Below is a small trained network, with its code and all its weights. Each question gives an input and a class and asks what happens when units are switched off, that is, made to give their printed mean instead of their output.

import numpy as np


def w(rows, s, z=0):
    codes = np.array(rows[::2]) - 128.0
    scale = np.full(codes.shape[1], s)
    scale[-1] = z or s
    return codes * scale


def norm(h):
    return h / np.sqrt((h * h).mean(-1, keepdims=True) + 1e-5)


def f(y):
    return y / 2 * (1 + np.tanh(0.7978845608 * (y + 0.044715 * y**3)))


def log_softmax(a):
    a = a - a.max(-1, keepdims=True)
    return a - np.log(np.exp(a).sum(-1, keepdims=True))


def net(x, mask):
    res = np.array(x, float).reshape(1, 7) / 4 @ E
    u = 0
    for l in range(4):
        y = f(norm(res) @ A[l][:, :-1].T + A[l][:, -1])
        res = res + np.where(mask[u : u + 8], y, B[l][:, -1]) @ B[l][:, :-1]
        u += 8
    return log_softmax(norm(res)[-1] @ U[:, :-1].T + U[:, -1])


A, B = {}, {}
E = w([
[135,179,209],'x0',
[129,130,129],'x1',
[2,166,107],'x2',
[127,130,127],'x3',
[128,125,127],'x4',
[175,222,127],'x5',
[128,128,126],'x6',
],0.0067)
A[0] = w([
[32,98,155,137],'L0N0',
[167,12,199,165],'L0N1',
[201,179,125,126],'L0N2',
[192,119,79,120],'L0N3',
[102,126,41,73],'L0N4',
[129,155,124,90],'L0N5',
[47,178,225,4],'L0N6',
[120,192,117,80],'L0N7',
],0.011,0.0039)
B[0] = w([
[111,55,138,215],'L0N0',
[220,254,51,254],'L0N1',
[132,74,190,201],'L0N2',
[135,55,160,181],'L0N3',
[167,188,110,168],'L0N4',
[121,93,124,120],'L0N5',
[110,85,144,175],'L0N6',
[114,145,90,144],'L0N7',
],0.009,0.0048)
A[1] = w([
[239,174,114,110],'L1N0',
[164,8,17,254],'L1N1',
[105,92,115,111],'L1N2',
[167,59,119,137],'L1N3',
[160,101,122,86],'L1N4',
[193,76,108,79],'L1N5',
[201,109,119,147],'L1N6',
[56,147,96,56],'L1N7',
],0.011,0.0045)
B[1] = w([
[43,104,71,221],'L1N0',
[3,80,106,254],'L1N1',
[108,179,189,132],'L1N2',
[66,53,135,156],'L1N3',
[155,76,157,131],'L1N4',
[189,80,200,156],'L1N5',
[200,26,131,182],'L1N6',
[182,151,162,142],'L1N7',
],0.0067,0.0085)
A[2] = w([
[46,114,92,179],'L2N0',
[173,159,252,166],'L2N1',
[158,135,169,43],'L2N2',
[198,161,128,23],'L2N3',
[206,143,192,4],'L2N4',
[112,147,176,104],'L2N5',
[134,109,185,134],'L2N6',
[224,215,91,29],'L2N7',
],0.014,0.0043)
B[2] = w([
[211,254,160,254],'L2N0',
[34,120,2,181],'L2N1',
[132,92,58,122],'L2N2',
[188,164,178,135],'L2N3',
[176,142,34,147],'L2N4',
[52,78,147,132],'L2N5',
[145,26,111,147],'L2N6',
[217,71,196,168],'L2N7',
],0.0069,0.0074)
A[3] = w([
[171,107,117,5],'L3N0',
[207,177,150,105],'L3N1',
[81,109,124,180],'L3N2',
[188,46,31,73],'L3N3',
[88,26,254,180],'L3N4',
[176,118,109,57],'L3N5',
[153,102,94,1],'L3N6',
[64,207,198,62],'L3N7',
],0.0096,0.0016)
B[3] = w([
[100,165,77,132],'L3N0',
[156,239,87,153],'L3N1',
[152,148,176,162],'L3N2',
[94,82,103,254],'L3N3',
[247,159,197,192],'L3N4',
[111,159,47,141],'L3N5',
[120,122,59,136],'L3N6',
[74,94,120,206],'L3N7',
],0.011,0.0052)
U = w([
[134,75,17,201],'0',
[11,171,170,248],'1',
[220,144,59,43],'2',
[120,143,253,32],'3',
[191,47,152,150],'4',
[112,239,111,57],'5',
],0.018,0.0015)

Each question gives the input, the list of numbers given to net, and the class t.
The units are the neurons (one row each of A and B). Each row of codes is followed by its name. A weight is (code - 128) times the scale printed after its matrix; where a second scale follows, it is the last column's (A, B and U).
mask holds one flag per neuron, layer by layer. A switched-off neuron (its flag False) gives its mean, the last column of its row in B, instead of its output. The means were averaged over made-up inputs and are rounded, as every weight is.
A unit's drop is (log p(t) with every unit on - log p(t) with that unit switched off) / (log p(t) with every unit on - log p(t) with every unit switched off).
The circuit of an input: a set's keep is (log p(t) with only the set's units on - log p(t) with every unit switched off) / (log p(t) with every unit on - log p(t) with every unit switched off). Starting from the 12 units with the biggest drops (on a tie, the unit counted first), units are removed one at a time, each time the one whose removal leaves the highest keep (on an exact tie, the one counted first), for as long as the keep stays at least 0.8.
circuit, biggest first: the units of the circuit, biggest drop first
unit that matters most: the unit with the biggest drop
top k neurons: the k neurons with the biggest drops, biggest first
k most important neurons of layer l: the k neurons of layer l with the biggest drops, biggest first
drop of u: that unit's drop, to one decimal
input [5,-7,-1,5,4,-1,8], class 2: unit that matters most	L1N1
input [-8,-2,-2,-7,-3,2,-1], class 4: circuit, biggest first	(L0N3 L1N5 L2N1)
input [7,3,-4,3,-5,-4,0], class 2: top 2 neurons	(L0N1 L2N7)
input [3,0,5,3,4,-4,7], class 3: top 2 neurons	(L0N1 L3N4)
input [5,-6,1,-8,3,7,-1], class 1: top 2 neurons	(L2N1 L0N1)
input [0,-3,1,-8,3,-6,-5], class 1: top 2 neurons	(L1N1 L0N2)
input [1,5,-8,6,1,-7,-8], class 2: 2 most important neurons of layer 0	(L0N1 L0N0)
input [5,-1,-2,6,-6,-8,1], class 2: top 2 neurons	(L0N1 L0N3)
input [-2,-7,1,-6,-8,-1,-4], class 1: circuit, biggest first	(L0N1 L2N0 L1N6)
input [7,8,5,7,0,0,-2], class 3: 4 most important neurons of layer 0	(L0N1 L0N6 L0N0 L0N4)
input [4,4,2,2,0,6,3], class 1: top 2 neurons	(L0N1 L1N6)
input [4,-3,0,-4,6,-5,4], class 2: 2 most important neurons of layer 2	(L2N0 L2N1)
input [6,-8,2,4,-8,-2,1], class 3: top 3 neurons	(L0N6 L0N1 L3N4)
input [0,-1,0,-6,3,4,8], class 4: circuit, biggest first	(L0N2)
input [1,-7,8,2,-3,-6,0], class 3: top 2 neurons	(L0N1 L0N0)
input [2,-1,-4,7,-5,5,3], class 0: top 3 neurons	(L1N1 L2N1 L0N0)
input [7,-5,0,6,-3,2,-5], class 0: top 2 neurons	(L1N1 L2N1)
input [-1,8,-7,-3,4,-4,0], class 0: top 2 neurons	(L0N1 L1N0)
input [1,3,-7,8,0,4,-2], class 0: top 2 neurons	(L1N1 L0N0)
input [7,2,8,2,-8,-7,7], class 3: unit that matters most	L3N4
input [-2,0,5,2,0,-8,4], class 1: top 3 neurons	(L1N6 L0N2 L0N3)
input [7,7,2,1,8,-3,-1], class 3: 2 most important neurons of layer 0	(L0N6 L0N0)
input [-4,2,6,8,7,-7,-5], class 1: 2 most important neurons of layer 1	(L1N6 L1N5)
input [-6,-6,-1,7,-3,3,3], class 4: 2 most important neurons of layer 0	(L0N1 L0N3)
input [1,0,-5,-5,5,-3,8], class 2: 2 most important neurons of layer 0	(L0N1 L0N0)
input [1,-6,-1,7,3,4,6], class 0: drop of L0N2	1.5
